Below is a small trained network, with its code and all its weights. Each question gives an input and a class and asks what happens when units are switched off, that is, made to give their printed mean instead of their output.

import numpy as np


def w(rows, s, z=0):
    codes = np.array(rows[::2]) - 128.0
    scale = np.full(codes.shape[1], s)
    scale[-1] = z or s
    return codes * scale


def f(y):
    return np.maximum(y, 0)


def log_softmax(a):
    a = a - a.max(-1, keepdims=True)
    return a - np.log(np.exp(a).sum(-1, keepdims=True))


def net(x, mask):
    res = np.array(x, float).reshape(1, 4) / 4 @ E
    y = f(res @ A[0][:, :-1].T + A[0][:, -1])
    res = res + np.where(mask, y, B[0][:, -1]) @ B[0][:, :-1]
    return log_softmax(res[-1] @ U[:, :-1].T + U[:, -1])


A, B = {}, {}
E = w([
[53,103,174,193,59,161,181,67,121,149,38],'x0',
[116,203,170,181,146,30,159,65,164,33,160],'x1',
[108,64,73,194,67,55,64,146,208,166,175],'x2',
[114,112,81,138,41,131,254,218,67,62,186],'x3',
],0.0066)
A[0] = w([
[96,203,173,188,135,33,147,68,160,30,156,29],'neuron 1',
[93,56,54,208,50,41,97,149,204,140,185,53],'neuron 2',
[34,89,180,197,64,183,167,78,110,152,42,22],'neuron 3',
[137,47,78,83,96,213,119,190,81,213,105,11],'neuron 4',
[148,192,180,65,174,186,189,118,49,82,97,1],'neuron 5',
[139,57,97,89,126,214,90,163,107,222,93,100],'neuron 6',
[37,95,182,193,73,170,152,69,130,169,35,55],'neuron 7',
[231,155,72,44,205,110,68,192,135,125,211,73],'neuron 8',
[145,199,190,68,169,181,186,112,48,69,102,15],'neuron 9',
[96,102,57,129,16,128,255,229,29,34,211,146],'neuron 10',
],0.005,0.00079)
B[0] = w([
[234,228,204,170,49,151,187,169,140,185,211,216],'neuron 1',
[168,69,76,230,207,241,122,181,118,233,79,212],'neuron 2',
[76,131,51,89,157,111,195,81,63,59,219,202],'neuron 3',
[214,226,194,132,37,107,194,154,145,131,219,195],'neuron 4',
[156,61,68,215,191,222,129,187,143,217,84,199],'neuron 5',
[198,218,209,118,53,99,158,129,112,142,205,197],'neuron 6',
[74,124,68,91,160,107,165,68,46,75,202,201],'neuron 7',
[58,119,43,74,169,94,185,58,43,52,216,229],'neuron 8',
[160,75,79,216,184,216,130,185,132,210,83,202],'neuron 9',
[95,105,220,69,171,69,12,21,1,198,58,254],'neuron 10',
],0.0052,0.0075)
U = w([
[193,205,204,140,59,123,182,166,141,131,174,112],'0',
[142,63,57,202,166,177,130,191,138,170,85,116],'1',
[70,118,35,79,145,107,169,95,112,46,173,118],'2',
[106,115,223,87,146,94,26,68,105,159,74,138],'3',
[109,114,141,102,99,115,125,174,166,82,80,180],'4',
[57,86,142,48,56,88,135,245,243,22,4,5],'5',
[58,81,145,49,53,91,134,246,244,17,9,4],'6',
[56,79,149,50,54,93,132,249,244,13,11,4],'7',
],0.012)

Each question gives the input, the list of numbers given to net, and the class t.
The units are the neurons (one row each of A and B). Each row of codes is followed by its name. A weight is (code - 128) times the scale printed after its matrix; where a second scale follows, it is the last column's (A, B and U).
mask holds one flag per neuron, in row order. A switched-off neuron (its flag False) gives its mean, the last column of its row in B, instead of its output. The means were averaged over made-up inputs and are rounded, as every weight is.
A unit's drop is (log p(t) with every unit on - log p(t) with that unit switched off) / (log p(t) with every unit on - log p(t) with every unit switched off).
The circuit of an input: a set's keep is (log p(t) with only the set's units on - log p(t) with every unit switched off) / (log p(t) with every unit on - log p(t) with every unit switched off). Starting from all 10 units, units are removed one at a time, each time the one whose removal leaves the highest keep (on an exact tie, the one counted first), for as long as the keep stays at least 0.8.
circuit, biggest first: the units of the circuit, biggest drop first
k most important neurons: the k neurons with the biggest drops, biggest first
drop of u: that unit's drop, to one decimal
input [-3,-6,1,1], class 0: circuit, biggest first	[neuron 4]
input [8,3,-3,-5], class 2: circuit, biggest first	[neuron 3; neuron 7]
input [8,-6,-3,-1], class 2: 3 most important neurons	[neuron 3; neuron 7; neuron 1]
input [5,-2,2,2], class 2: circuit, biggest first	[neuron 3; neuron 7]
input [8,-3,-5,1], class 2: 3 most important neurons	[neuron 3; neuron 7; neuron 2]
input [2,-4,1,2], class 0: circuit, biggest first	[neuron 4; neuron 6]
input [2,-3,-8,3], class 1: 2 most important neurons	[neuron 5; neuron 9]
input [2,1,7,-3], class 1: 2 most important neurons	[neuron 2; neuron 10]
input [5,-4,-1,3], class 2: 3 most important neurons	[neuron 3; neuron 1; neuron 7]
input [6,7,-2,-4], class 0: 3 most important neurons	[neuron 1; neuron 8; neuron 10]
input [0,-1,-4,2], class 1: circuit, biggest first	[neuron 5; neuron 9]
input [2,7,1,8], class 3: 3 most important neurons	[neuron 10; neuron 4; neuron 6]
input [2,-8,7,-1], class 0: 2 most important neurons	[neuron 4; neuron 6]
input [-3,-4,-7,6], class 1: circuit, biggest first	[neuron 5]
input [-7,-4,1,-7], class 2: 2 most important neurons	[neuron 8; neuron 10]
input [4,1,6,-6], class 1: 4 most important neurons	[neuron 10; neuron 2; neuron 8; neuron 6]
input [7,-7,3,-2], class 0: 3 most important neurons	[neuron 4; neuron 6; neuron 8]
input [4,-1,-4,-4], class 1: 2 most important neurons	[neuron 10; neuron 8]
input [-7,-3,6,-7], class 2: 2 most important neurons	[neuron 8; neuron 10]
input [-1,1,-2,-2], class 4: 2 most important neurons	[neuron 10; neuron 2]
input [-1,1,3,7], class 3: circuit, biggest first	[neuron 10]
input [-8,-7,2,-4], class 2: drop of neuron 8	1.5
input [-7,0,-3,-5], class 2: drop of neuron 10	0.3
input [3,-4,-7,-2], class 1: drop of neuron 5	0.5
input [-3,3,-2,2], class 4: drop of neuron 7	0.3
